[-17.5 -65.1  -1.0  -9.8  50.5]
-17.5

[18.7 16.1 19.5 -4.8 -1.9 71.4]
16.1

[ 62.9  -5.9  42.1 -17.7  40.8]
62.9

[ 56.2   5.5 -76.0 -58.1  54.6  60.3  45.2]
-76.0

[32.5 70.5 69.9 47.4 31.4 36.5]
70.5

[  1.6  -4.5 -70.8 -18.1  68.6  27.0]
-4.5

[ 60.8  19.3 -46.5  -4.2 -13.5  -5.9]
19.3

[[ -6.5 -32.3  12.4   7.9  45.0 -53.7  12.2]
 [-10.2   2.4  22.6  76.4  -8.4   5.0  76.2]]
22.6
---
[  37.9  -26.7  110.1 -131.1  -89.1  -32.1] | 37.9
[ -0.4  11.6 -10.5  -6.7  -8.8   5.1  -4.0] | -0.4
[  9.089   5.681  17.720   9.769 -18.428  13.989] | 9.089
[-12.86  11.85   3.33  13.79] | -12.86
[-0.142 -0.171  0.084  0.169 -0.149] | -0.142
[  46.05  147.75  -70.41 -103.39] | 46.05
[-16.5   7.2  10.1 -13.3   7.4   6.5  16.6] | -16.5
[-1.689 -0.342  0.296 -0.253  2.020  0.939 -0.602] | -1.689
---
[[-13.9 -49.6  54.2  -4.5 -15.9]
 [ 14.6   8.3   4.8  68.7 -21.4]
 [-49.5  -7.9   4.7 -14.6 -23.7]] Out: 4.7

[[  9.2  14.5 -11.3  19.1 -21.7 -41.0 -26.5]
 [  7.9 -39.8  10.0  49.5  11.8 -46.0  -4.8]
 [  8.9  30.3  -3.1 -21.1  72.5  21.0  24.1]] Out: -3.1

[[ 60.9  28.0 -20.2  -3.4]
 [ 19.0  32.2  33.5   5.1]
 [-42.3  12.5  -7.2 -40.6]] Out: -7.2

[[ 51.3 -13.8  33.3  54.0 -55.2  21.2   7.3]
 [  1.9  -2.2  35.2  39.4 -14.5 -10.6  -6.7]
 [-38.3   6.0 -69.0 -15.0  28.8  -4.4  32.3]] Out: -69.0

[[ 54.6  61.6   2.6   3.0 -70.4  23.6]
 [ 63.2  43.5  11.7  25.5 -64.1  -4.9]
 [-40.6 -59.3 -44.8 -47.5  78.2 -16.8]] Out: -44.8

[[ -1.1  14.1  -3.1  16.5 -12.7]
 [ 44.4  50.9  -9.5 -25.3 -47.9]
 [-20.0 -79.1 -62.0 -29.9  59.4]] Out: -62.0

[[ 13.4 -13.7 -16.4  29.3 -72.2]
 [  3.1 -10.3   6.7  -3.3 -11.1]
 [ 18.1 -31.0 -26.0  -9.3 -20.2]] Out: -26.0
---
[-11.4 -61.7  32.7 -76.0  68.5 -27.0] ans = 68.5, 32.7

[-39.8  40.7  79.5  49.0   8.1] ans = 79.5, 49.0

[ 61.6  17.4  11.7 -26.0  15.6] ans = 61.6, 17.4

[[  9.8  -0.1 -21.6 -11.8]
 [-26.8 -57.4  -8.4  -8.6]] ans = 9.8, -0.1

[[ 64.3 -33.3  -1.9  25.7 -29.6  41.1]
 [ 52.3 -20.8  68.9 -19.0   2.1   8.9]
 [ 16.4   3.0  28.8   5.3  -3.3  17.7]] ans = 68.9, 64.3

[ 19.0 -14.6   3.8  70.5] ans = 70.5, 19.0
---
[ 78.7  77.3 -53.8 -55.3] → 78.7, 77.3

[-77.4  -0.8 -29.5 -16.3] → -0.8, -16.3

[  7.4  74.6 -64.8 -42.5 -55.9  17.7  24.4] → 74.6, 24.4

[[-15.0  -4.8 -12.9  22.3 -37.3   0.8 -25.6]
 [ 16.9 -17.9  18.6  56.3  -9.8  49.8  23.3]
 [ 13.2  38.7  11.4   4.4 -23.1  15.8  24.2]] → 56.3, 49.8

[ 61.4 -16.9 -58.8  19.9 -44.1 -18.4] → 61.4, 19.9

[-63.8  20.7  43.4  36.6 -75.1 -37.0 -45.2] → 43.4, 36.6

[[ 11.2 -40.2 -75.8   9.6 -15.5]
 [-67.3 -48.5  12.6 -54.3 -39.6]] → 12.6, 11.2
---
[-61.4  46.3  36.2  -7.5 -18.3   9.3] Out: -61.4, 9.3

[-62.6 -20.9 -65.0 -58.0 -37.7 -28.6   2.1] Out: -62.6, 2.1

[60.5 63.5 50.1 16.0 69.8 31.4 21.6] Out: 60.5, 21.6

[[-18.6  35.3   7.0  21.5]
 [-30.4  70.2  27.8  24.8]
 [ 23.6 -55.7 -20.7 -23.6]] Out: -18.6, -23.6

[[ 14.7   8.1  27.2 -39.6  12.2]
 [ 59.3  25.4  47.8 -12.4 -41.3]
 [  7.3  27.9  13.1 -33.1  50.1]] Out: 14.7, 50.1

[ 1.0 -7.8 53.8 49.0 43.1 -5.6 60.4] Out: 1.0, 60.4

[[  4.1  -8.8   3.3   6.1  -0.4   0.3  -1.0]
 [  4.1   7.0   3.4   3.5   0.2   3.0 -69.0]
 [  4.1  -1.6  12.8   1.4  -3.8   5.2   2.1]] Out: 4.1, 2.1

[[-26.2 -26.3 -26.0  66.7  67.5]
 [ 30.1  30.1  29.9  11.6  11.7]
 [-13.1 -13.1 -13.0  53.8  54.5]] Out: -26.2, 54.5
